Each row has a hidden value; after the row comes its tier, the name of the range that the value falls in. Each part has its own.
[ -28   18  104  -56 -170  -94 -203    6  179  -56 -334  204   62    1
 -157 -218 -213  288  240 -153 -121   14  290  137  109   41  270   23
 -175   74  108  165  -37  151 -452  -54  -11 -124 -266   24  359   71
   65  -29   94 -139 -162   79]  J679
[-118  -63  -15  -15   58   22 -390  -23  144  145  -14 -307 -252 -415
   78   16  376 -255   83  398   17 -116   91  466 -274  -24  -20 -100
  160  -77   -4  -54   95   71  -94 -198 -145 -193 -275 -172   18  250
  -66  142 -104 -132   22 -285]  j673
[ -85  105  -75   90   26 -288 -121 -108 -384 -118  312 -302 -336  276
  627 -154  -25  158 -156  201 -463   86 -463 -192 -112   88 -197  184
  -44 -146 -229  -28 -389  185  340   -6 -148   54  -74 -119 -280  204
  266  108  220  206  -88  198]  j799
[-193   -6 -144  156 -243   54 -442    1  -37  -21 -299   20   60 -157
  -82 -221  115  160   -7 -121  -10 -193  -29    2  100  -28  -72    0
 -269   18   99 -295   53   93 -303 -283  112 -140   70 -262  135  194
  124  246  105 -144   -5  193]  j630
[-117  -56   81 -185   96  -52 -209  -48  133  183  -50 -278 -323 -513
  -28   23  289 -290   70  452   31  -25  174  413 -217 -190  170 -207
  296 -154  102   -1  114  150  -68 -119 -247 -192 -417 -145   31  274
  -88   17    1 -117   45 -365]  J778
[ -75  -62  -33  -34   -7 -152   -7  180 -358  189  196 -234  148  116
  206  -58 -136  131  -71   18 -341 -172 -112 -149  249   37   79  214
  118   24  -51  122 -391  205  210  189 -235   -7  337   -1  -91  -18
  111  -38  386  136  204    1]  J109
[ 101   51  -61   44    0 -213   14   69 -287   98   93 -255   78  138
  326 -169  -73  102  -25    0 -202 -228  -85 -220  157  156  103  202
   85  -23 -140  116 -343  105  149  -42 -153  -96  324  -42 -241  -30
    8   32  217  148  193  -47]  J679
[-123   42   47 -294 -196 -242  -69  -10 -114   91   78 -186  -50  105
 -190  -91   51 -156 -119  -47 -108 -116  -25  144 -172  -14   44    3
   21 -190 -207 -220  347  365  156   62  -48   28  229 -206   50 -345
   42 -209  -56   64   68  -86]  j630
[ -11  155   30  102 -166 -126 -415  -65  236 -173 -288  144 -201  134
  104 -204  -79  287  177 -126   92    3  -11   22  129   19  159   22
 -372  -10   33  151 -194    4 -432 -256   26  -80 -110  110  172  144
 -213  -10  -97 -228 -192   -9]  J109
[-197   43  151 -366  -86 -201  184   51  -34  181  187    2   42  198
 -227  -57 -149 -220  -94  -73 -248 -132  124  250 -150   53  105   40
  151  -93 -103 -145  294  196  166  307 -258   26  192  -19  165 -320
   41 -211 -206  156  -62   -4]  J109
[-198 -131  -76  295 -119  127  -39  263 -172  -21 -333  395   99 -237
 -216 -329 -128   85  -60  -93  -26 -287   46  -58  145 -159   89  124
 -192   85  250 -355  -35  -99 -498 -213   60 -301    8 -127  368  215
  146  222 -272 -191  -51  392]  J679
[-258  151  160 -378 -121 -139   98   28   11  196  175   55  169  268
 -230  -84 -125 -178 -105 -173 -133 -233   91  123  -12  150  145    2
   96 -147  -48 -151  319  134  183  254 -225   23  410  -26   50 -380
 -118 -184 -178  122  -23  -28]  j673
[-119 -192 -135  247 -202  -61 -234  126 -188 -156 -408  204 -272 -350
 -189 -172 -117  196  -65  -49  -94   57 -124   47   -8 -457   24   56
 -267   16  205 -358  -95   88 -521 -266   19 -171 -359 -127  420  417
  311  154  -58 -231 -147  375]  J778
[  11  -53   37  -77   40  -28 -353  140  174  225  -40 -198 -120 -383
  -83  259  143 -191   68  103  158 -139   61  465 -168  -99  180  -32
  216 -132   92   54  -12  -98 -163 -119 -336 -162   12   77   23  148
 -330   41 -169 -198   61 -324]  j630
[-311  127  -11   34 -161   59 -430  -20   73  -21 -174  286   46  -71
  -74   40 -194  285  -31 -307  -84  -20 -167   28  147  -54   78  -30
 -180 -117  369 -206  -96 -216 -281 -112 -247  -72    8   53   76  389
  -35  284   53 -162 -270  344]  j630
[-314  -18   -9   18  -36  -28  304  143 -366   65  131  140  -29   17
 -103 -389   36 -339 -308  136 -182 -358  -91  -53 -184  -14  -87   95
   52 -126  -73 -586  331   98  113   -2   19 -189  206 -330   97 -170
  213   56 -479  116   13  293]  J679
[  87   98  -26   33  -51 -238 -272  175 -256   58  103 -221  -88  114
  254   71  -69  165 -107  -85  116 -158 -401 -276  255  -79  238  166
  -34 -249  -65  181 -441   62   98 -134 -186  -19  535  127 -303  -80
 -401 -153  144 -119  248 -221]  j630
[-244   81   16  -60 -209  -55 -459  -83   98  -58 -114  154   55   94
  -26   49 -247  395   79 -307 -328  140  -73  170   41   58    4   35
 -207  -17  188  -37 -101    7 -219   49 -214   45 -164   47  187  288
  191  189  250  -58 -336  348]  j630
[  76 -178 -190  212  -56 -230 -178  170 -425    0   89 -331 -180  -19
  299  -30  -24  130  -96   90 -316  -50 -309  -16  -39 -124 -120  295
  -40   31 -202  -44 -407  197   51  -65 -112  -35   93  -60  -15  137
  262   52  167   47  115  100]  J109
[ -36  238    7   28   40 -243  -67  -42 -239  -18  218 -137 -121  342
  538 -130 -161  218  -98  -11 -201  -77 -353 -372  225  139   89  147
  -25 -163  -55  163 -509  -14  239  -11 -250   10  275   89 -372  116
 -142   35  213  129   11   37]  j799
[ -53  145    0  -53   52 -158  -54  -37 -254  114  125 -242   24   49
  378 -154  -27  128  -49  105 -177 -159 -140 -321  258  106  178   46
  150 -147   31  141 -365  103  230  -44 -224  -90  209  -71 -375  136
  -60   71  410  119  175  -91]  j832
[ 105   94   -5 -191  -66 -204 -227   57 -104  280  136 -439  329  204
  223   61  -56  193   96 -158 -147 -240   39 -113  348  269  207  144
  148   -4 -124  394 -367  201  245  124 -267   37  598   65 -308 -182
 -198  -89  587  135  325 -328]  j630
[-212  -38   63   77 -131   12 -172  143   20  -56 -302  342  -56 -117
 -182 -212 -204  229   46  -75  -40  -25   60   -3  218 -223  217   11
 -222   22  275  -47 -141   51 -469  -68  -35 -141 -198   22  401  236
   22   17  -11 -233 -140  209]  J778
[-257  107  209 -335  -28  -70  420  166  -42  274  111  221  239  181
 -320 -222 -195 -302 -146 -110  -58 -384  250   17  102   74  262    3
  196  -83   65 -184  290   49   97  292 -236  -95  444  -21  147 -380
 -171 -192 -319  136   62   -8]  j799
[-171   14  204 -240  -19 -175  238  138  -98   77  134   94  -98  133
 -161 -228  -95 -222  -90  141 -144 -128   98  139 -153  -15  181   49
   92 -141 -117  -85  234  266   49  187  -74  -71   12  -85  235 -325
  -11 -282 -319   30  -21  -33]  j832
[-423  228  276 -408   17   -3  293   28   28  284  275  134  332  382
  -76 -329 -105 -188  -63   33 -218 -355  274  -68  234  336  195  -46
  171  -55   34   23  200  169  285  409 -185  -19  400  -83   18 -370
 -136 -165   -1  214   42  -62]  J778
[-101  189  299 -375  -67 -239  197   59   57   54   42  213   -9  252
 -224 -206 -229  -89    2  -70   36 -126  141   -8   37   50  457  -18
   57 -251  -29  104  222  192  -16  132 -126  -66  170   80  109 -439
 -308 -407 -290  -42  -30 -174]  J679
[  58  116  -93  157   -4 -156  -59  104 -289   50  -89  -76  -63  -39
  284 -142 -102  158 -123  -67  116 -252 -273 -469  400 -138  254   96
  -13 -145  131   22 -501 -101  -34 -255 -200 -162  410   54 -316  205
 -279   76  158  -49  224  -49]  j799
[ -42   82  -53  -78    6   -7 -454 -156  259  192  -18 -381  -63 -251
  157   84  333 -179  128  144   -4 -175  139  445 -237  213  -66 -101
  166  -48  -30  -23   98  -60   -6 -194 -242 -137  -49 -133 -172  230
 -122  271   13    2   -8 -264]  j630
[ -73   35  -24  -21  102  -14  -53  -22   94  183  -84  -76 -219 -441
    1   65  126 -326  -60  144   85 -194   60  307 -219 -130   89 -120
  283 -138  206 -269   73 -288 -112 -208 -406 -256 -120  -36  -91  391
 -161  280 -327  -26  -60  -77]  j799
[  10   39 -133  152   10 -102   65  124 -321  144   74  -75  205  101
  287  -81 -213  128 -111 -193 -271 -295 -143 -223  200  140   11  249
   96   47   46  -85 -411 -186   91   -4 -318 -119  428   33 -219  180
   75  272  127  195   81  239]  j832
[ -36   90  -96   52   16 -129 -152   84 -229  176  294 -269  165  265
  404   50  -84   95  -82 -117 -288 -257 -241  -77  123  281  -77  257
   85   -5 -115   64 -397  -93  285   88 -330    5  540   80 -316   25
  -50  160  161  191   89   42]  j673
[ -25 -191 -117  -14  -39  -99 -144  273 -417  311  233 -427  336    6
  147  100  -50  118  -62  -28 -416 -236  -80   16  172  104  -38  289
  203   93 -119  100 -360  254  267  232 -246    8  469  -82  -90  -59
  223   49  545  166  324  -15]  j630
[-183    9  118 -361  -77 -154  411  130 -131  298  151   11  243  172
 -312 -163 -163 -313 -146 -120 -233 -331  261  133  -26   78  124   61
  237   -5  -81 -235  326  180  200  348 -251  -34  417  -93  159 -402
   72 -175 -186  255   91   17]  J778
[ -27   -2 -112  127   21 -116   50  135 -451  132  180 -183  228  139
  360 -171 -142  164 -102  -36 -380 -275 -169 -295  219  197    9  279
  110   23  -58   -1 -417   39  219   38 -196 -104  395  -75 -255   63
  188  178  297  210  174  180]  J679
[  10  131  -13 -152  -42 -107 -400 -222  330  109 -174 -245 -223 -309
   14   97  216 -153  134   51  130  -67  137  403 -211   12  113 -189
  125 -138   71  -46  147  -96 -151 -278 -296 -150 -167  -28 -122  270
 -226  163 -101  -82  -89 -288]  j673
[ 107   89  -98  106  -17 -224   23   44 -287   52   82 -213   28  204
  371 -185  -91   99  -69  -63 -184 -241 -158 -251  128  162   31  222
   15  -20 -157   27 -351   19  134  -87 -152  -86  369  -28 -258    2
    1   88  106  168  136   40]  j832
[-314   66  221 -338  -61 -186   29    7 -104   35  169  -49 -243  103
 -111 -284   95 -194 -104  326  -87  -39  -17   30  -63 -104  187  -98
   22 -265 -125  -51  279  509  163  133   42   -6  -63 -210  130 -324
  -46 -393  -69  -45   52 -208]  J109
[ -48  138  252 -509 -165 -381 -137  -35   99   57  222 -156  -93  386
 -132  112 -173   14   30 -132 -213  141    7  314 -223  106  192   32
   35 -240 -269  202  222  415  196  317 -202  196   86   69  118 -473
 -110 -441   30   55 -104 -203]  j630
[-158 -133   17  250  -59   94 -154  272  -80  -27 -253  292   56 -132
  -51 -287 -142  231   80   37 -103 -146   93  -11  224  -93  143  142
 -200  135  196   23 -271   43 -480  -86   57 -217 -153  -28  410  219
   92   96  -12 -223  -43  226]  j832
[-236  -84   27  -28  183  160 -169  -49   64  269  163 -374  106 -277
  283 -251  418 -250  180  597 -377 -256  390  427 -219  401 -152  -32
  323  141  -81   71   72  198  121   37  -67 -239 -351 -375   -6  209
  284  304  193  141   71 -171]  J679
[ -27   15   99 -336 -158 -262  280   13  -66  133   -8    9  125  130
 -325 -175 -182 -189  -36 -179 -239 -174  273  212 -202   88  159   62
  142  -48 -156 -212  413  237   42  169 -151  -61  146 -119  191 -377
  173 -171 -215  193  -29   52]  J679
[ -93  257   46 -157  -14 -118 -258   -8  -89  193  154 -220  167  169
  277    3  -23  154  -34  -96   38 -248 -184 -316  415  177  270    9
   90 -221   75  236 -337   20  245  -21 -281  -19  586   66 -459  -37
 -415  -28  395   17  231 -263]  j630
[ 193  105 -213  100 -142 -326 -214  -45 -250   -5  -36 -312 -141   88
  283   19  -55  123 -112 -239  -21 -152 -347 -199   63  -40   20  169
  -69 -126 -142 -113 -300  -45   73 -271 -224  -37  442   34 -347   88
  -97   95   64   74  109  -10]  j673

[ 196    2  -49  119  144 -137  -80  137    1  -58  -90  -95  105  151
 -106  -64 -144  157 -123  274  100  211   36   76  -41   38 -138   99
 -197 -137 -202  261  126   24  224  195  246 -204  -26  -49 -271 -154
   87 -237  100 -167   63  -19]  S
[  64  -90 -221  120  155   28  -16   89  -63   29   12 -202   84  138
   68  -86   -2  167 -216   83  168   94  -15  -29  -68  -28  -20  137
 -296 -227 -147  195   81  153  174  201  292 -144   90  -88 -197 -317
  202 -117  131    0   32  104]  L
[ 141   56  -92  176  106  -29  -25  -81  -33 -238   30  -34   83   40
  -15  -79 -103  421 -217  115   98   14  -25   63  -27   76 -120 -124
 -188  -76 -300  188   -4   57  440  367  -31 -197 -129  -91 -227 -329
  272 -243  268   23  202   77]  R
[ 426  144  112   59   50 -249  131  224  -92  -18  -30 -108  397   97
 -165  117 -316  364  134  183  414  356  172  404  122 -183   -7    0
  261   -6 -137  392  166  148  421   91   82 -172 -509   61 -201   -4
  -48 -207  327 -551  230   13]  S
[-249 -322   66  133 -213  150  203  304 -176  147  -23   -7 -218   43
  117 -164  -93  -19   40 -137 -324 -301 -642 -515  176  -54  -91 -129
  -42  -20  133   13 -353  109 -486  290 -146  378  579  194  335   53
  133  333 -376  219 -267   79]  L
[ 111   60 -100   67  172 -129 -125   12  108 -128  -71  -56    7  112
  -94  -91 -130  -79   83  130  -47   66   93   54  -79  170  -84   21
 -195  -62 -250  -27   53   -2  153   54   61 -155  -52   -9 -258  -65
   97 -114   -3  -84   78   55]  R
[ 131 -223   63  -94 -106   89  281   16 -100   73  279  281  -30 -247
  230 -165   50 -243  159 -125 -302   49   15  122 -139 -194  -99  165
  108  184  241  -57  165  243 -158 -283 -185  108 -190  -76  473   76
    8  129 -220 -213  -50   -1]  Q
[  -7  -39  141  156 -256  150  218   31 -111  -45   51  159 -267 -204
  163 -161 -158 -110  197 -193 -602 -323 -278 -250  139  -79  -34 -122
   75  111   64 -192 -204  160 -107  145 -392  341   64  153  318  198
   59  298 -151  136  -91   86]  B
[-189  -59   75  -45 -140  -36  184 -154  239   85   96   70  167   -3
   47  173   83 -178  370 -359  178 -211   33  224  156 -295 -141 -118
  605  262  231  139   79  282 -181 -320 -222 -272 -405  213  245  321
 -187  290 -291 -294  107  102]  Q
[ 394 -191  134 -248   21  123  347  169   60  236  234  337  -70 -106
  197 -285  108 -147  293  -16 -294  -42 -242 -154 -210   -4 -155   -1
   75  317  125  -88  -96   49 -169  -89 -416   33    6   30  330  -11
  -55  -78 -306 -167  180  -78]  B
[ 458 -279   60 -335   95   33  364  109    5  249  375  349  196 -149
  215 -193  200 -150  199   24   30  303   98  271 -332 -182 -169  246
  156  298  238  102  279  183  -76 -397 -149 -164 -327 -164  401  -84
  -79 -190 -209 -477  184 -109]  Q
[ 208   61   72  109   22 -306   44  304 -226 -113  -53 -182  340  106
 -203  116 -430  272   62  201  401  412  131  380  141 -134   25   24
  118 -125 -114  355  146  143  244   68  223    6 -328   45 -156  -13
   58  -56  248 -529   12   65]  Q
[ 165   37 -105  106  156  -37   -1   54   38  -35  -69 -176  117  154
    7  -29  -56  171  -73   96  182   87   35    4   15  -13  -76   27
 -140 -113 -178  190   35  103  281  232  175 -223  -55   -3 -282 -201
   74 -157  169  -64  139   85]  S
[-146 -165  209  238 -289   64  158   77 -127 -123  -72  174 -223 -109
   33 -117 -183   -2   96  -80 -555 -262 -426 -304  243  -41 -216 -184
  102  123   57  -40 -230   76 -227  281 -296  307  252  145  334  226
   63  240 -253  198 -219   19]  D
[ 166  -63   35  312 -245  250  283  168 -127  337 -181 -127 -112   13
  162  -81  -53   15  249 -211 -523 -302 -361 -391  380 -230   99   54
  148 -109  -17  -44 -176  246   -6  364 -103  304  223  193  176  281
  -96  189   53  288 -106   67]  S
[  17  -30  153 -142  -74  -19  207  -63  245   50  142  211   39  -53
   64    7   43 -174  359 -205   -3 -192  -52   89   -5 -139 -190 -157
  426  351  175   39  -24  147 -153 -237 -383 -208 -313  196  212  211
 -150  157 -331 -284  195   32]  D
[  31  -22 -188  233  102  -39 -106  -27   -2  -35  -77 -187  112  137
  -28   -4  -29  176 -215  115  113   98   90  102   23  -62  -78  151
 -188 -246 -196  269  200  146  269  191  342 -256  -49  -95 -243 -166
  139 -159  176  -14   16   53]  Q
[-410 -135   95    9 -190 -103  128 -159  150  -99   85   76  145  -20
  -13  201  -11 -180  302 -361  181 -192  -18  230  200 -247 -203 -195
  571  265  251  120   38  261 -307 -307 -208 -163 -306  201  318  319
  -87  397 -370 -255  -47  144]  L
[ -57  133  -61  239   45 -187 -250    3    4 -281  -75  -71  -59   63
 -187  -49 -305  140 -166  216  -55    3   44  124  -27  134  -79  -44
 -240 -198 -304  160   75   -5  233  192  107 -128  -92    0 -302  -91
  242  -72   78 -108   16   39]  R
[-239    1  300 -140 -156 -213  102   22  201 -200  140  242    7  -46
 -101   80 -205  -95  290 -121  151 -194 -151  150   38  -81 -278 -377
  484  392  210  167 -136   57 -299 -222 -448 -154 -313  309  205  242
  -70  296 -468 -466  120   42]  D
[  83  -58 -216   53  200  -67  -50  113  122  193 -115 -269  189  273
  -40   21   32  -89   89   40  254  130   98   54    9  -44   -8  201
  -78 -179 -124  159  156  141   45  -19  360 -273   11   18 -267  -48
  -25  -80   -2 -134   39   83]  L
[ 150  110  -16  -46  188 -163 -108  233  158   10  -34 -116    9  211
 -109  -80 -181   57  -31  250  240   53  -45  -19 -144   92  -89  -31
 -178  -85 -156  255  -29  -37   91  110  110 -277  -23  132 -381 -167
   49 -128  -73 -317  204    6]  D
[ 373   83  124   58   70 -303   92  232  -40  -11 -106 -103  432  166
 -239  144 -295  304  182  217  427  394  151  398  155 -139  -86    2
  299   22 -143  403  180   99  321   65  132 -219 -432   64 -204   67
  -96 -230  227 -540  172  -17]  S
[ 129  119  -40   20  149 -147 -105  173   44 -109   30  -75  -11  126
 -108 -118 -246  205  -75  210  163    2  -93   12 -138  161  -31 -123
 -228 -113 -264  180  -84  -37  193  205  -27 -146  -50   69 -318 -246
  214 -133   41 -228  210   39]  R
[ 352 -334  -61 -129   13  104  311  -19  -41  313  304  290  226 -163
  204 -139  274 -134  128  -49 -122  255  164  327 -221 -281 -124  399
  175  164  189  109  444  288  -34 -386   14 -157 -316 -249  453   15
  -48 -175 -121 -290   45 -101]  L
[ 386  -91   98  211 -162  219  368  318 -141  403 -197  -96  -31   81
  128 -130  -68  120  317  -99 -431 -178 -447 -447  351 -161   62   10
  146  -30  -55  -15 -258  158   21  453 -158  313  284  195  138  206
 -132   32   72  220  -18   18]  D
[ -42 -146  268   61 -217  -31  135  342  -79   27  -44  182 -252   -1
  -63 -187 -284  -39  200   63 -437 -230 -578 -373  117   83 -165 -239
   58  124   35    6 -351  -67 -396  234 -361  330  362  253  252  205
   49  203 -416  -27 -136  -49]  B
[ 430 -177  167 -236   14  -64  234   66   52  111  312  477  108 -183
   43 -200   51  -70  181  152 -165  223   54  311 -312  -75 -248  132
  186  333  114  126  268   57  -32 -322 -287 -173 -378 -126  351   34
  -40 -246 -246 -483  189 -195]  B
[ 326   69  -74   -4  234  -76   45   76  118   -5 -110 -142  149  166
   -9  -45  -54  -57  199   84  113  171  155   23   -6   58  -67   64
  -81   14 -176   -7   37   71  250   81  106 -200 -116   27 -300  -78
  -61 -166  116 -122  170   91]  D
[ 228  154   71   -3   27 -212   97  326 -159  -27  106 -175  245   72
  -81   63 -388  367  -20  143  512  222   34  292   13 -175  103  -71
   92 -117  -60  425   27  165  276   91   69  -64 -384  132 -195 -169
  104  -12  237 -600  211   85]  Q
[ -76 -119  133   23 -192  170  271  210  -22  158   19   28 -250  -26
  198 -147  -73 -154  244 -232 -343 -383 -481 -459  150  -93  -37 -178
  103  108  170  -93 -370  140 -338  172 -331  280  294  289  269  145
  -26  366 -325  103  -61  101]  S
[ 314  -74  144  130 -172  151  307  504 -131  478 -147 -112 -106  130
   71 -156 -169  118  251    1 -317 -210 -574 -484  255 -145   95  -21
   94  -96   -9  123 -320   99 -143  416 -137  316  364  294   95  176
 -102   94  -75   31   -7  -27]  S
[-120   54 -147  147   87 -160 -129  110  -78 -172 -101 -276   20   95
  -58   24 -288 -226   69   15   60  139  200  110   49   10   79  126
 -206 -225 -102  -44   93  166   27  -59  312   65  -40   54 -221   10
  109  210   33 -155 -163  205]  L
[ 365  165  195  -93   75 -341  105  550  -94   75   -9 -181  310  216
 -232   74 -486  360  145  292  612  318  -76  237   48  -99   50 -131
  186  -46  -84  497  -64   30  170  119   51  -79 -302  251 -289  -68
  -26  -95  127 -764  253    2]  S
[ 291 -121   76  187 -124  238  306  313  -48  406 -208  -81 -116  153
  105 -176  -18  129  279  -84 -438 -309 -604 -602  306  -40   -1  -98
   66  -18 -104  -28 -385   63  -82  536 -226  258  465  232   88  143
  -80   14  -55  328   10   10]  B
[ 298 -203   78  -86  -53   88  258  -87   14   74  269  423   13 -223
  147 -213  136  -47  151  -31 -359   12  -38  141 -186  -75 -209   80
  142  277   63  -21  168  124    6 -159 -349  -66 -242 -143  412   29
   33 -148 -174 -140  124 -104]  R
[ 101  -64  150  -65 -135  113  274  175  -14  105  141  174 -188  -91
  147 -198 -102  -46  274 -156 -313 -308 -404 -282    7   -5  -32 -222
  113  190   67 -109 -317   78 -193  105 -498  222   89  212  267   67
   46  202 -258  -42   97   49]  R
[ 186  192   83   97  -41 -288   34  360 -193   -5   31 -234  298  103
 -192  145 -488  398   -5  174  531  254   73  399  110 -233  149  -32
  180 -202  -93  513  109  187  286   74  164  -51 -449  165 -224  -39
   84   18  277 -674  145   65]  Q
[ 354 -318  -67 -133   -1  188  404  -79  -63  282  337  270  223 -201
  305 -134  313  -79  148 -176 -104  173  136  262 -175 -314  -94  316
  210  213  214   42  347  344   32 -317  -96 -115 -337 -228  487  -41
  -33 -118  -47 -198   98  -24]  L
[ 447 -291  126 -220   56   37  275   21   57  129  278  495   71 -173
  131 -265  199 -103  120  143 -275  220   -1  154 -316  -49 -336  189
   77  354  127   65  248   53  -57 -231 -237 -178 -194 -204  391  -37
  -49 -311 -268 -272  140 -201]  D
